Each row has a name. After each piece below comes the name of the row it's from, unless a question asks for something else. Each question is about the rows just above it. Places in a row count from 0.

[117 107 145 151 171 162 166 126 124 161] : Z236
[116  91 149 155 171 161 176 113  99 129] : Z263
[117 107 145 151 171 162 166 126 124 168] : Z192
[117 107 145 151 171 162 166 126 124 149] : Z83
[ 94  80  95  75 135 133 168 102 131 136] : Z310
[102 148 121  99 129 143 130 179  75 122] : Z8
[ 96 109  88  76 140 135 199 121  72 137] : Z935
[ 96 109  88  76 140 135 199 121 113 136] : Z852
[ 96 135  72 138  95 135 149 129 115 178] : Z197
Is [133 168 102 132] printed in one of the named rows, side by side and in this order? : no
[88] with -1 step of 1 on every entry: : [87]
[ 94  80  95  75 135 133 168 102 131 136] is in which row? : Z310
Does one of the named rows hold [136 131] side by side, in this order? : no
[99] with +1 step of 1 on every entry: : [100]
[176] is at row and place : Z263, 6

[126 123 140 154  87 155 125 132 118 140 132 132 112 165 121 144 124 161
 129 154 109 108 165]  Z472
[130 131 148 151  95 153 117 141 133 147 113 125 115 167 126 149 123 165
 128 149  98 107 164]  Z764
[126 117 146 152  86 158 126 147 117 131 124 130 104 156 119 140 127 161
 132 156  98 104 155]  Z284
[119 122 111 127 144 168 134 137 104 114 121 193 115 116 106 146 149  88
 143 150 103  77  98]  Z770
[120 104 111 124 127 160 127 133 110 115 122 194 118 121 108 143 139  89
 141 159 105  92  99]  Z442
[117 104 114 130 143 165 133 139 109 110 122 194 119 119 113 138 136  86
 143 155 102  90  96]  Z23
[132 125 141 151  89 153 121 140 123 150 117 140 112 166 127 151 117 156
 121 148 100 119 152]  Z621
[122 117 113 123 145 172 133 136 101 110 118 194 114 117 106 143 149  88
 136 147 100  79  94]  Z939
[133 121 138 143  94 151 125 137 118 147 116 141 111 165 130 151 118 158
 121 144 101 117 154]  Z60
[ 99 130 122 129 128 116 162 140  97 116  83 133 131  99 128 115 144 109
 191 149 173 183  85]  Z505
find: [119 122 111 127 144 168 134 137 104 114 121 193 115 116 106 146 149  88
 143 150 103  77  98] : Z770
[132] with +1 step of 1 on every entry: : [133]
Row and place of [166] in the named rows: : Z621, 13
Move every entry of [140 154  87] by -1 step of 1. : [139 153  86]
Which row holds [117 104 114 130 143 165 133 139 109 110 122 194 119 119 113 138 136  86
 143 155 102  90  96]? : Z23
Among the named rows, does one hold [143 150 103] next to each other, in this order? : yes

[143 131 114  96 164 135 102 134] -> Z928
[127 116 104  96 177 115  99 141] -> Z162
[139 109 107 133 154 121 106 147] -> Z930
[133 121 117 123 132 127 116 142] -> Z659
[135 103 101 109 166 133 109 123] -> Z506
[113 116 103 100 157 106 115 145] -> Z176
[127 119 104  96 177 115  99 141] -> Z784
[142 122 102 113 185 122 100 138] -> Z530
Is [107 133 154] printed in one of the named rows, side by side and in this order? : yes
Is [126 119] printed in one of the named rows, side by side and in this order? : no
find: [133 121 117 123 132 127 116 142] : Z659
[143] is at row and place : Z928, 0
Row and place of [154] in the named rows: : Z930, 4
Shift each entry of [103 100] by -1 times 1: : [102  99]
Does one of the named rows hold [157 106 114] side by side, in this order? : no

[139 160 120 119  87 134 148]  Z61
[139 178 129 108 133 179 110]  Z297
[115 127 112 127 132 127  73]  Z875
Where in the named rows is [134]? : Z61, 5
Among the named rows, does one hold [119  87 134 148] next to each other, in this order? : yes

[131 126 140 124 143 155  72] -> Z757
[113 148 156 124  94 129 146] -> Z132
[106 153 153 119  90 148 155] -> Z140
[150 132 115 117 145 136 101] -> Z882
[149 134 117 135 106 138 131] -> Z973
[147 106 131 141 104 129 125] -> Z971
[139 149 114 135 111 146 138] -> Z531
[120 127 117 151 134 125 137] -> Z348
[125 139 113 151 126 130 128] -> Z190
[134 121 107 155 116 144 102] -> Z737
find: [106 153 153 119  90 148 155] : Z140
[116] is at row and place : Z737, 4
Is [134 121 107 155] printed in one of the named rows, side by side and in this order? : yes
[113 151] with +1 step of 1 on every entry: : [114 152]

[147  83 150  83] -> Z279
[147  83 150 105] -> Z831
[147  83 149  90] -> Z800
[149] is at row and place : Z800, 2
Among the named rows, does one hold [ 83 150  84] next to each other, in this order? : no
Is [ 83 150] printed in one of the named rows, side by side and in this order? : yes
Move every entry of [147  83] by -1 step of 1. : [146  82]

